How the points are linked:
z33: y>z530, u>z649, d>z184, a>z96
z654: y>z725, u>z478, d>z159, a>z60
z703: y>z115, u>z524, d>z268, a>z927
z673: y>z925, u>z406, d>z260, a>z725
z718: y>-, u>z688, d>-, a>z912
z411: y>z524, u>z772, d>z927, a>z579
z268: y>z960, u>z703, d>z115, a>z524
z725: y>z673, u>z159, d>z406, a>z654
z960: y>z894, u>z115, d>z722, a>z268
z579: y>z411, u>-, d>z772, a>-
z912: y>z718, u>z771, d>z688, a>z925
z811: y>z478, u>z311, d>z60, a>z498
z272: y>z986, u>z170, d>z867, a>z280
z115: y>z722, u>z268, d>z960, a>z703
z478: y>z159, u>z60, d>z654, a>z811
z541: y>z311, u>z122, d>z498, a>z317
z60: y>z654, u>z811, d>z478, a>z311
z406: y>z260, u>z725, d>z673, a>z159
z771: y>z688, u>z925, d>z912, a>z260
z657: y>z649, u>z894, d>z96, a>z722
z498: y>z811, u>z541, d>z311, a>z122
z159: y>z406, u>z654, d>z725, a>z478
z170: y>z867, u>z280, d>z272, a>z861
z649: y>z184, u>z96, d>z33, a>z657
z861: y>z170, u>z74, d>z280, a>z530
z184: y>z74, u>z33, d>z530, a>z649
z772: y>z927, u>z579, d>z411, a>-
z96: y>z33, u>z657, d>z649, a>z894
z894: y>z96, u>z722, d>z657, a>z960
z52: y>z317, u>z200, d>z633, a>z986
z688: y>-, u>z912, d>z718, a>z771
z633: y>z122, u>z52, d>z317, a>z200
z280: y>z272, u>z861, d>z170, a>z74
z74: y>z280, u>z530, d>z861, a>z184
z200: y>z633, u>z986, d>z52, a>z867
z311: y>z60, u>z498, d>z811, a>z541
z530: y>z861, u>z184, d>z74, a>z33
z260: y>z771, u>z673, d>z925, a>z406
z524: y>z268, u>z927, d>z703, a>z411
z925: y>z912, u>z260, d>z771, a>z673
z122: y>z498, u>z317, d>z541, a>z633
z317: y>z541, u>z633, d>z122, a>z52
z722: y>z657, u>z960, d>z894, a>z115
z986: y>z52, u>z867, d>z200, a>z272
z927: y>z703, u>z411, d>z524, a>z772
z867: y>z200, u>z272, d>z986, a>z170

The rows follow the links: the fewer symbols apart two points are, the more alike their rows tend to be.

Each row is also shifted at random along 3 hidden directions that mean nothing.

Some points, each with a row of numbers:
z960 [-33, 1, -2, 14, -1, -9, -8, 2, 1, -8, 10, -4, -1, 3, -8, 0, 7, -1, -2, 14, 2, -8, 0, -17, 1, -7, -5, 22, 6, -2, -2, -7, 6, -4, 2, -5, -6, 1, 5, -1, 12, 0]
z200 [-16, -7, 16, -14, 11, 3, 13, -11, -16, 0, -16, -1, 14, 5, -2, -4, -4, 10, 8, -4, -7, 1, -13, 5, -2, 0, -3, -12, 0, 5, 9, 10, -2, 11, -14, 6, 1, -1, 4, 9, -3, 4]
z718 [3, 5, -5, -9, -3, 10, 10, -1, 7, 7, -5, 11, -5, 1, 15, 7, -8, -1, 2, -15, 6, 7, -1, 17, -10, 6, 10, -18, -5, -3, -5, 11, -9, 5, 8, 8, 6, -7, -2, 0, -12, -2]
z524 [-32, 4, -3, 14, -1, -9, -2, -3, 4, -11, 10, 1, -1, 9, -2, 6, 4, 1, 2, 15, 6, -10, -5, -18, -10, -9, -1, 21, 8, -5, -6, 0, 5, 1, 6, -1, -7, -5, 10, 3, 13, -1]
z912 [-21, 3, -8, -11, -5, 12, 2, 6, 7, 12, -4, 6, -6, -6, 12, 1, -7, -4, -4, -18, 0, 11, 6, 22, 3, 10, 9, 14, -8, -2, -4, 3, -9, -7, 6, 2, 9, 2, -11, -4, -16, -2]
z498 [6, -4, 6, -17, 5, 9, 8, -2, -8, 8, -13, 1, 6, -2, 4, -4, -6, 4, 1, -15, -7, 8, -3, 17, 4, 7, 2, 11, -6, 2, 5, 6, -7, 0, -8, 4, 7, 3, -6, 3, -12, 3]
z811 [13, -2, 6, -16, 3, 9, 11, -4, -5, 7, -13, 4, 4, -1, 7, -1, -7, 3, 3, -15, -3, 7, -4, 17, -2, 7, 4, -14, -5, 2, 3, 10, -8, 5, -4, 7, 6, -1, -3, 3, -12, 1]
z52 [0, -8, 12, -14, 9, 4, 7, -4, -15, 4, -14, -4, 12, 0, -4, -8, -3, 7, 2, -7, -11, 4, -6, 8, 7, 3, -4, 22, -3, 4, 9, 3, -3, 0, -15, 2, 3, 6, -3, 5, -5, 4]
z530 [-40, -6, 5, 4, 4, -7, -7, 2, -9, -4, 1, -10, 7, 0, -14, -8, 6, 3, -4, 10, -8, -5, -1, -12, 12, -4, -10, 68, 3, 2, 5, -10, 5, -12, -10, -8, -3, 11, -1, 2, 10, 3]
z411 [-3, 2, -6, 17, -4, -10, -12, 5, 6, -8, 14, -4, -6, -1, -7, 2, 8, -4, -2, 15, 5, -7, 6, -18, 1, -7, -4, -16, 5, -1, -3, -10, 8, -2, 5, -7, -7, 0, 3, -4, 12, -2]
z272 [-6, -8, 15, -7, 11, -3, 6, -8, -17, -4, -10, -5, 14, 6, -9, -7, 1, 10, 4, 4, -9, -4, -12, -6, 3, -3, -7, 37, 3, 3, 8, 3, 1, 2, -15, 1, -1, 4, 5, 9, 5, 5]
z406 [-17, 3, 0, -15, 0, 12, 13, -5, 2, 7, -10, 11, 1, 2, 14, 5, -10, 2, 3, -17, 3, 8, -6, 20, -10, 7, 10, 1, -5, -3, -3, 15, -11, 5, 4, 10, 7, -6, -1, 3, -13, 0]
z60 [25, -3, 2, -14, 1, 9, 3, 3, -3, 11, -10, 0, 0, -7, 4, -4, -5, -1, -2, -15, -6, 10, 4, 18, 9, 9, 2, -7, -8, 3, 4, 1, -6, -3, -5, 1, 7, 5, -11, -2, -14, 1]
z703 [13, 0, -6, 18, -4, -11, -17, 8, 5, -6, 14, -9, -6, -4, -11, -2, 10, -6, -6, 16, 1, -6, 10, -19, 9, -6, -7, -1, 4, 1, -1, -16, 10, -8, 2, -11, -7, 6, 0, -6, 12, -1]
z122 [23, -6, 10, -15, 6, 7, 6, -3, -10, 7, -14, -2, 6, -5, -1, -7, -4, 3, 3, -11, -8, 6, 1, 13, 7, 6, -1, -50, -5, 7, 10, 3, -2, 7, -12, 2, 4, 2, -5, 1, -10, 3]
z725 [-34, 1, -2, -16, -1, 12, 9, 1, 2, 11, -10, 7, -1, -2, 12, 1, -9, 0, -1, -20, -1, 10, 0, 23, -1, 10, 8, 20, -7, -2, -2, 9, -10, -3, 2, 6, 9, 0, -8, 0, -16, 0]
z654 [65, -2, 0, -11, 0, 8, 3, 3, -1, 9, -7, 1, 1, -4, 5, -3, -4, -1, -3, -13, -4, 7, 2, 15, 5, 7, 3, 28, -5, 0, 0, 2, -6, -6, -2, 1, 6, 5, -8, 0, -11, 0]
z657 [-23, 1, 5, 11, 4, -10, 2, -8, -3, -13, 6, -1, 5, 11, -6, 4, 4, 5, 6, 17, 4, -11, -11, -20, -11, -11, -4, 10, 9, -3, -2, 3, 6, 7, 0, 1, -8, -6, 14, 7, 15, 1]
z579 [-27, 5, -5, 15, -3, -8, -4, -1, 7, -9, 11, 1, -5, 5, -2, 6, 5, -2, 2, 14, 8, -8, -1, -16, -9, -8, 0, -17, 6, -3, -5, -1, 6, 4, 8, -1, -7, -6, 9, 0, 12, -2]

Where do the symbols, taken in turn from left to right, take each start?
Answer with the point's name.
[14, -3, -3, 16, -3, -11, -20, 10, 0, -5, 12, -13, -3, -8, -16, -7, 11, -6, -7, 16, -4, -6, 13, -19, 17, -5, -11, -5, 3, 4, 4, -21, 12, -11, -4, -14, -7, 10, -4, -8, 12, 0]
a d -> z722
[-16, -5, 8, -18, 5, 9, 9, -3, -9, 9, -15, 1, 6, -3, 3, -5, -7, 3, 2, -15, -7, 8, -2, 17, 4, 7, 1, -21, -6, 4, 7, 6, -6, 4, -9, 5, 6, 2, -6, 2, -12, 3]
y y d -> z478
[22, -9, 14, -7, 9, -2, 0, -3, -16, 0, -10, -9, 10, -4, -12, -10, 2, 5, 2, 3, -11, -1, -1, -3, 11, -1, -9, -36, 0, 9, 13, -4, 4, 5, -17, -3, -2, 5, -1, 2, 1, 5]
y u a -> z272
[35, 0, 0, -13, 0, 9, 7, 0, 0, 8, -8, 5, 1, -2, 8, 0, -7, 0, -1, -14, -2, 8, -1, 17, 0, 8, 6, 17, -6, -1, -1, 6, -8, -2, 0, 4, 7, 0, -6, 0, -12, 1]
y u -> z725
[9, -4, 7, 9, 6, -10, -4, -4, -8, -10, 3, -8, 6, 4, -13, -3, 7, 4, 3, 16, -3, -9, -4, -20, 2, -9, -10, -7, 7, 3, 5, -5, 8, 4, -8, -4, -7, 1, 8, 3, 14, 2]
a u y -> z33
[16, -10, 11, -1, 7, -5, -7, 2, -14, -1, -5, -14, 8, -6, -17, -13, 6, 3, -2, 6, -13, -2, 4, -8, 19, -1, -13, -9, 0, 9, 13, -12, 7, -4, -17, -8, -3, 11, -5, -1, 4, 5]
u y d -> z867
[-13, 0, -6, -13, -5, 12, -1, 9, 4, 14, -6, 2, -5, -11, 8, -3, -6, -5, -6, -20, -3, 12, 10, 23, 9, 12, 6, 7, -10, 1, -1, -1, -8, -9, 2, 0, 9, 6, -15, -6, -17, -1]
y y -> z912
[-8, -7, 17, -12, 12, 1, 14, -12, -17, -3, -14, -1, 16, 9, -4, -4, -3, 12, 8, -1, -8, -2, -16, 0, -4, -2, -4, 23, 2, 2, 7, 10, -2, 9, -14, 7, 0, -1, 7, 11, 1, 5]
d u -> z986
[-42, -4, 13, 1, 9, -7, 6, -10, -11, -9, -4, -3, 10, 9, -8, -1, 2, 8, 7, 11, -3, -8, -12, -14, -5, -8, -7, -7, 6, 2, 6, 4, 4, 10, -9, 2, -6, -3, 11, 9, 10, 3]
u y d -> z280
[-18, -4, 2, 11, 1, -9, -13, 5, -4, -5, 7, -11, 0, -4, -15, -7, 9, -2, -3, 14, -5, -5, 8, -16, 12, -5, -10, -15, 3, 5, 6, -15, 10, -4, -7, -10, -6, 6, 0, -4, 10, 2]
u d a -> z657
[-8, -6, -1, -16, -1, 11, -5, 11, -4, 16, -10, -6, 0, -15, -1, -12, -3, -4, -9, -19, -13, 13, 13, 22, 24, 13, -1, 26, -11, 6, 6, -9, -5, -16, -9, -6, 9, 15, -20, -6, -17, 2]
d y a -> z811
[-19, -6, 12, -18, 8, 8, 11, -6, -12, 5, -16, 0, 9, -1, 1, -5, -6, 6, 5, -12, -8, 6, -6, 14, 2, 5, 0, -18, -4, 5, 8, 8, -5, 7, -12, 6, 5, 1, -2, 4, -10, 3]
a a -> z986
[-8, -4, 0, 13, 0, -10, -15, 6, -2, -6, 8, -12, 0, -4, -15, -7, 9, -2, -4, 15, -4, -6, 8, -17, 13, -6, -10, 6, 3, 4, 4, -16, 10, -8, -5, -11, -6, 8, -2, -4, 12, 1]
u a y -> z657
[-6, 1, -8, -11, -5, 11, -1, 10, 5, 14, -4, 2, -6, -10, 8, -3, -5, -6, -7, -19, -3, 12, 10, 22, 10, 12, 6, 21, -10, 0, -2, -2, -7, -12, 3, -1, 9, 7, -15, -6, -17, -1]
u d u -> z673
[-37, -7, 11, -18, 7, 7, 8, -4, -13, 7, -16, -2, 9, -3, -1, -7, -5, 5, 2, -12, -10, 6, -3, 14, 7, 6, -2, -4, -5, 6, 9, 4, -5, 2, -13, 3, 5, 4, -6, 4, -10, 4]
a a d -> z986
[-17, 1, -2, 15, -2, -10, -8, 1, 2, -9, 11, -4, -2, 3, -8, 1, 7, -1, -1, 15, 3, -8, 1, -18, -1, -8, -5, 2, 6, -1, -2, -7, 7, -1, 2, -5, -7, 0, 6, -1, 13, -1]
u u -> z703
